Below are the code and all the weights of a small trained network. Each question names an input and a class and asks about switching units off, where a switched-off unit gives its printed mean instead of its output.

import numpy as np


def w(rows, s, z=0):
    codes = np.array(rows[::2]) - 128.0
    scale = np.full(codes.shape[1], s)
    scale[-1] = z or s
    return codes * scale


def f(y):
    return np.maximum(y, 0)


def log_softmax(a):
    a = a - a.max(-1, keepdims=True)
    return a - np.log(np.exp(a).sum(-1, keepdims=True))


def net(x, mask):
    res = np.array(x, float).reshape(1, 5) / 4 @ E
    y = f(res @ A[0][:, :-1].T + A[0][:, -1])
    res = res + np.where(mask, y, B[0][:, -1]) @ B[0][:, :-1]
    return log_softmax(res[-1] @ U[:, :-1].T + U[:, -1])


A, B = {}, {}
E = w([
[35,78,7,183,105,190,102],'x0',
[166,145,114,133,100,158,119],'x1',
[150,88,94,181,27,11,204],'x2',
[40,225,170,145,2,185,147],'x3',
[143,109,212,241,129,126,69],'x4',
],0.0098)
A[0] = w([
[152,111,98,174,48,63,214,103],'N0',
[131,156,193,89,89,123,153,113],'N1',
[220,196,255,97,153,80,134,78],'N2',
[206,155,147,131,139,92,182,63],'N3',
[104,63,168,219,116,144,68,151],'N4',
[102,167,135,40,140,180,48,119],'N5',
[117,141,91,36,120,157,197,213],'N6',
[128,168,201,93,105,123,145,46],'N7',
[200,87,106,116,184,88,119,101],'N8',
[76,77,38,181,124,187,109,41],'N9',
[98,175,170,88,185,178,40,75],'N10',
[35,191,196,156,64,156,183,79],'N11',
[131,91,133,191,40,36,156,68],'N12',
[81,226,138,120,70,138,123,61],'N13',
[91,152,169,110,197,221,49,53],'N14',
[168,121,141,219,175,110,90,141],'N15',
[109,141,206,229,136,139,82,139],'N16',
[164,119,128,125,124,183,156,169],'N17',
[64,122,46,191,101,138,118,57],'N18',
[96,91,61,179,115,190,60,2],'N19',
[164,74,76,107,188,107,99,64],'N20',
[152,123,155,184,128,148,108,126],'N21',
[34,184,175,126,57,179,134,74],'N22',
[96,127,48,7,136,144,198,132],'N23',
],0.0099,0.0018)
B[0] = w([
[118,149,101,229,116,2,37,232],'N0',
[82,79,113,112,140,160,113,178],'N1',
[17,88,194,70,51,182,130,250],'N2',
[67,94,144,118,110,132,119,186],'N3',
[156,166,224,62,64,118,204,221],'N4',
[130,155,160,183,140,68,88,206],'N5',
[179,194,175,104,80,69,160,200],'N6',
[78,83,120,92,104,208,121,177],'N7',
[174,61,115,124,170,186,79,217],'N8',
[69,109,161,104,58,192,145,229],'N9',
[101,156,120,208,149,40,65,217],'N10',
[224,71,62,143,225,206,132,233],'N11',
[127,147,130,197,130,62,88,235],'N12',
[168,107,116,151,199,185,134,205],'N13',
[92,167,110,172,147,25,53,231],'N14',
[221,146,136,108,156,153,208,205],'N15',
[224,215,172,115,86,97,239,219],'N16',
[117,111,147,152,92,123,143,147],'N17',
[68,78,153,105,75,159,121,218],'N18',
[58,122,158,116,119,160,139,215],'N19',
[172,99,62,90,218,203,123,211],'N20',
[183,146,147,105,59,107,167,173],'N21',
[182,75,84,110,189,169,139,231],'N22',
[178,185,160,75,89,53,233,220],'N23',
],0.0079,0.013)
U = w([
[222,240,166,53,98,100,249,179],'0',
[115,157,121,204,137,66,28,149],'1',
[217,42,90,106,200,195,131,161],'2',
[19,75,162,69,72,180,139,2],'3',
],0.011,0.0013)

Each question gives the input, the list of numbers given to net, and the class t.
The units are the neurons (one row each of A and B). Each row of codes is followed by its name. A weight is (code - 128) times the scale printed after its matrix; where a second scale follows, it is the last column's (A, B and U).
mask holds one flag per neuron, in row order. A switched-off neuron (its flag False) gives its mean, the last column of its row in B, instead of its output. The means were averaged over made-up inputs and are rounded, as every weight is.
A unit's drop is (log p(t) with every unit on - log p(t) with that unit switched off) / (log p(t) with every unit on - log p(t) with every unit switched off).
top k neurons: the k neurons with the biggest drops, biggest first
drop of u: that unit's drop, to one decimal
input [0,2,1,7,4], class 2: top neuron -> [N11]
input [-1,-2,-4,-8,8], class 0: top 4 neurons -> [N16; N4; N11; N15]
input [5,2,0,3,-5], class 0: top 3 neurons -> [N23; N2; N6]
input [8,-8,4,-2,-8], class 0: top 3 neurons -> [N23; N6; N2]
input [8,1,4,-1,7], class 3: top 2 neurons -> [N18; N9]
input [-8,-8,-7,3,0], class 3: top 4 neurons -> [N2; N7; N0; N12]
input [8,-7,-2,-7,3], class 3: top 3 neurons -> [N9; N11; N19]
input [-6,-1,4,-6,5], class 2: top 4 neurons -> [N8; N15; N23; N9]
input [-8,-7,-4,-2,7], class 3: top 2 neurons -> [N2; N23]
input [-5,-4,0,-3,-1], class 3: top 2 neurons -> [N2; N11]
input [-5,-5,-6,8,-6], class 2: top 2 neurons -> [N11; N22]
input [-7,-1,-6,2,0], class 3: top 4 neurons -> [N2; N0; N7; N12]
input [-3,-4,5,-7,-6], class 2: top 2 neurons -> [N8; N20]
input [-8,-6,3,-1,5], class 3: top neuron -> [N2]
input [-4,-7,2,5,-1], class 2: drop of N11 -> 0.3
input [7,6,-4,-1,-3], class 3: drop of N9 -> 0.1
input [-2,-3,5,-3,1], class 1: drop of N13 -> 0.0
input [-1,4,-6,-6,-8], class 0: drop of N23 -> 2.1
